Here is a tiny trained network, its code and every weight. The questions are about switching its units off for an input and a target symbol, where a switched-off unit gives its printed mean instead of its output.

import numpy as np


def w(rows, s, z=0):
    codes = np.array(rows[::2]) - 128.0
    scale = np.full(codes.shape[1], s)
    scale[-1] = z or s
    return codes * scale


def f(y):
    return np.maximum(y, 0)


def softmax(a):
    e = np.exp(a - a.max(-1, keepdims=True))
    return e / e.sum(-1, keepdims=True)


def log_softmax(a):
    a = a - a.max(-1, keepdims=True)
    return a - np.log(np.exp(a).sum(-1, keepdims=True))


def net(x, mask):
    ids = ['ΓΔΘΦΨΩβεζηλμξτ'.index(c) for c in x.split()]
    T = len(ids)
    res = E[ids] + P[:T]
    u = 0
    for l in range(2):
        q, k, v = (res @ M[l].T for M in (Q, K, V))
        z = softmax(np.where(np.tri(T) > 0, q @ k.T / 2**0.5, -1e9)) @ v
        res = res + np.where(mask[u], z, O[l][:, -1]) @ O[l][:, :-1]
        u += 1
        y = f(res @ A[l][:, :-1].T + A[l][:, -1])
        res = res + np.where(mask[u : u + 12], y, B[l][:, -1]) @ B[l][:, :-1]
        u += 12
    return log_softmax(res[-1] @ U[:, :-1].T + U[:, -1])


Q, K, V, O, A, B = {}, {}, {}, {}, {}, {}
E = w([
[33,69,127,91,69],'Γ',
[177,133,175,161,56],'Δ',
[167,50,186,135,168],'Θ',
[102,145,83,151,129],'Φ',
[158,136,104,138,170],'Ψ',
[137,56,89,150,161],'Ω',
[183,48,132,61,78],'β',
[134,27,140,125,214],'ε',
[171,175,169,132,181],'ζ',
[170,98,64,159,73],'η',
[111,206,152,144,159],'λ',
[3,197,165,158,241],'μ',
[170,163,100,149,108],'ξ',
[177,108,95,142,142],'τ',
],0.021)
P = w([
[85,61,100,252,137],'0',
[133,142,51,122,126],'1',
[113,78,163,232,109],'2',
[134,147,58,121,126],'3',
[127,81,175,220,106],'4',
[135,147,58,122,129],'5',
[137,84,184,212,104],'6',
[133,148,63,120,129],'7',
[141,88,188,206,104],'8',
[131,149,68,117,130],'9',
],0.016)
Q[0] = w([
[208,87,83,254,124],'0.h0',
[94,7,145,43,174],'0.h0',
],0.0053)
K[0] = w([
[250,106,72,179,141],'0.h0',
[103,58,130,74,125],'0.h0',
],0.014)
V[0] = w([
[218,214,182,193,130],'0.h0',
[253,46,169,93,33],'0.h0',
],0.0045)
O[0] = w([
[88,28,2,149,58,96],'0.h0',
[179,160,17,219,164,1],'0.h0',
],0.0043,0.00089)
A[0] = w([
[104,128,33,89,146,163],'0.n0',
[133,147,53,104,42,89],'0.n1',
[202,172,83,58,123,81],'0.n2',
[168,79,61,49,60,28],'0.n3',
[171,189,94,103,77,58],'0.n4',
[141,79,168,111,156,1],'0.n5',
[101,67,140,91,82,108],'0.n6',
[108,164,203,164,217,63],'0.n7',
[182,72,158,121,75,90],'0.n8',
[108,248,65,46,147,83],'0.n9',
[200,137,48,82,109,103],'0.n10',
[115,75,79,82,72,41],'0.n11',
],0.011,0.0081)
B[0] = w([
[121,93,102,56,123,240],'0.n0',
[134,181,168,148,76,205],'0.n1',
[192,140,176,87,110,185],'0.n2',
[223,68,118,175,112,180],'0.n3',
[115,117,221,152,82,162],'0.n4',
[115,185,90,167,53,139],'0.n5',
[187,133,94,184,173,162],'0.n6',
[155,71,93,148,116,255],'0.n7',
[56,149,117,121,164,204],'0.n8',
[111,166,156,68,96,205],'0.n9',
[88,77,190,99,111,233],'0.n10',
[204,186,71,251,149,155],'0.n11',
],0.012,0.006)
Q[1] = w([
[101,29,212,164,178],'1.h0',
[114,186,254,188,124],'1.h0',
],0.0083)
K[1] = w([
[143,86,206,237,150],'1.h0',
[122,148,254,183,115],'1.h0',
],0.0091)
V[1] = w([
[123,111,34,102,53],'1.h0',
[158,118,175,187,255],'1.h0',
],0.004)
O[1] = w([
[1,67,186,52,43,233],'1.h0',
[231,17,160,215,206,254],'1.h0',
],0.0026,0.00052)
A[1] = w([
[144,239,81,91,124,111],'1.n0',
[60,208,63,127,50,135],'1.n1',
[104,200,117,34,88,43],'1.n2',
[206,85,102,170,124,87],'1.n3',
[239,149,140,46,181,68],'1.n4',
[186,157,228,166,114,91],'1.n5',
[82,152,16,60,76,45],'1.n6',
[86,140,73,226,193,30],'1.n7',
[123,136,145,210,101,4],'1.n8',
[100,84,145,171,88,150],'1.n9',
[167,99,74,49,84,85],'1.n10',
[98,166,11,166,180,111],'1.n11',
],0.011)
B[1] = w([
[100,156,118,180,193,159],'1.n0',
[152,100,202,171,165,192],'1.n1',
[197,178,156,97,177,204],'1.n2',
[69,162,145,118,120,241],'1.n3',
[200,128,119,149,145,180],'1.n4',
[115,151,55,133,125,200],'1.n5',
[107,185,63,133,36,171],'1.n6',
[148,199,86,102,48,209],'1.n7',
[85,140,39,9,168,162],'1.n8',
[177,124,153,153,144,255],'1.n9',
[99,79,102,92,96,213],'1.n10',
[124,158,65,55,180,162],'1.n11',
],0.013,0.0099)
U = w([
[86,178,30,156,148,186],'Γ',
[123,112,215,217,89,238],'Δ',
[158,26,255,194,181,233],'Θ',
[93,193,126,104,75,10],'Φ',
[127,152,75,57,126,15],'Ψ',
[65,103,84,78,115,75],'Ω',
[187,107,94,135,111,6],'β',
[124,76,83,96,196,101],'ε',
[180,120,110,116,192,50],'ζ',
[90,123,154,117,41,76],'η',
[121,174,148,126,149,48],'λ',
[53,116,178,74,137,214],'μ',
[155,124,198,113,97,96],'ξ',
[125,52,177,103,114,149],'τ',
],0.015,0.014)

Each question gives the input, a string of symbols that net reads in full, and the target symbol t.
The units are the heads (2 rows each of Q, K, V and O) and the neurons (one row each of A and B). Each row of codes is followed by its name. A weight is (code - 128) times the scale printed after its matrix; where a second scale follows, it is the last column's (O, A, B and U).
mask holds one flag per unit, layer by layer, with each layer's heads first. A switched-off unit (its flag False) gives its mean, the last column of its rows in O or B, instead of its output. The means were averaged over made-up inputs and are rounded, as every weight is.
A unit's drop is (log p(t) with every unit on - log p(t) with that unit switched off) / (log p(t) with every unit on - log p(t) with every unit switched off).
The circuit of an input: a set's keep is (log p(t) with only the set's units on - log p(t) with every unit switched off) / (log p(t) with every unit on - log p(t) with every unit switched off). Starting from the 12 units with the biggest drops (on a tie, the unit counted first), units are removed one at a time, each time the one whose removal leaves the highest keep (on an exact tie, the one counted first), for as long as the keep stays at least 0.8.
units of the circuit, in order: the units of the circuit, biggest drop first
k most important neurons: the k neurons with the biggest drops, biggest first
top k neurons in layer l: the k neurons of layer l with the biggest drops, biggest first
input Θ Ω λ, target Γ: 3 most important neurons	[0.n0, 0.n10, 1.n8]
input ε τ μ Φ τ μ μ Δ, target Δ: 3 most important neurons	[0.n7, 1.n1, 1.n5]
input β Ω Γ ε Δ η, target η: top 4 neurons in layer 0	[0.n0, 0.n3, 0.n1, 0.n10]
input Ψ Ω λ η Δ, target Γ: units of the circuit, in order	[1.n5]
input τ β μ Ψ ξ Θ Γ τ η, target Γ: 2 most important neurons	[0.n0, 1.n8]
input Ω ζ η, target Γ: top 3 neurons in layer 0	[0.n9, 0.n0, 0.n10]
input β τ Ψ, target Γ: units of the circuit, in order	[0.n10, 1.n1]
input ζ Φ ξ λ μ β β, target Δ: top 2 neurons in layer 1	[1.n3, 1.n1]
input Ψ λ τ ε β τ Θ λ ξ, target Γ: 3 most important neurons	[0.n0, 0.n9, 0.n10]
input ξ ε τ, target Γ: top 3 neurons in layer 0	[0.n10, 0.n2, 0.n9]
input Ψ β ξ Γ Ψ τ ξ ε η Γ, target Γ: top 3 neurons in layer 1	[1.n6, 1.n9, 1.n0]
input ε Φ ξ, target Γ: 3 most important neurons	[0.n0, 0.n9, 1.n8]
input ε ξ μ, target Γ: top 3 neurons in layer 1	[1.n7, 1.n8, 1.n1]
input ξ Γ ξ ζ Ψ Φ μ, target Γ: top 4 neurons in layer 0	[0.n10, 0.n0, 0.n2, 0.n9]
input ξ η Ω Φ μ β μ Γ ζ, target Γ: 2 most important neurons	[1.n5, 0.n0]
input η μ Θ, target Γ: top 3 neurons in layer 1	[1.n8, 1.n7, 1.n1]
input η Φ τ, target Γ: units of the circuit, in order	[0.n10, 1.n1]
input β μ Φ μ Γ Φ β μ Ψ μ, target μ: 3 most important neurons	[0.n7, 0.n9, 1.n9]
input Ψ ξ ζ ζ ξ ξ μ ζ λ, target Γ: units of the circuit, in order	[1.n5]
input ξ ε Θ ζ ξ ξ Δ Ω Ψ μ, target μ: 3 most important neurons	[0.n9, 0.n7, 1.n9]
input Ψ ε Γ Γ Ω, target Γ: top 2 neurons in layer 0	[0.n10, 0.n2]
input λ β ε μ Γ μ Ω ξ ε, target Δ: 4 most important neurons	[0.n11, 1.n5, 0.n6, 1.n7]
input Δ β ξ Θ β μ ζ β, target β: top 4 neurons in layer 0	[0.n2, 0.n11, 0.n3, 0.n1]
input β Γ Ω τ β μ ζ Δ, target Δ: 2 most important neurons	[1.n1, 1.n5]
input Ω ξ ε ζ μ Ω Ψ λ Θ Θ, target Θ: units of the circuit, in order	[1.n7]
input λ ζ μ Γ Φ λ, target λ: 2 most important neurons	[1.n6, 1.n2]
input ε μ Γ Ψ μ Θ ξ Ψ, target Ψ: 2 most important neurons	[0.n0, 1.n6]
input Ψ Γ η Θ Ω Ω λ λ, target λ: 2 most important neurons	[1.n6, 1.n1]
input Ω ξ β, target Γ: top 3 neurons in layer 0	[0.n6, 0.n11, 0.n10]
input μ ξ Ω β μ Ψ τ τ, target τ: top 2 neurons in layer 0	[0.n10, 0.n0]
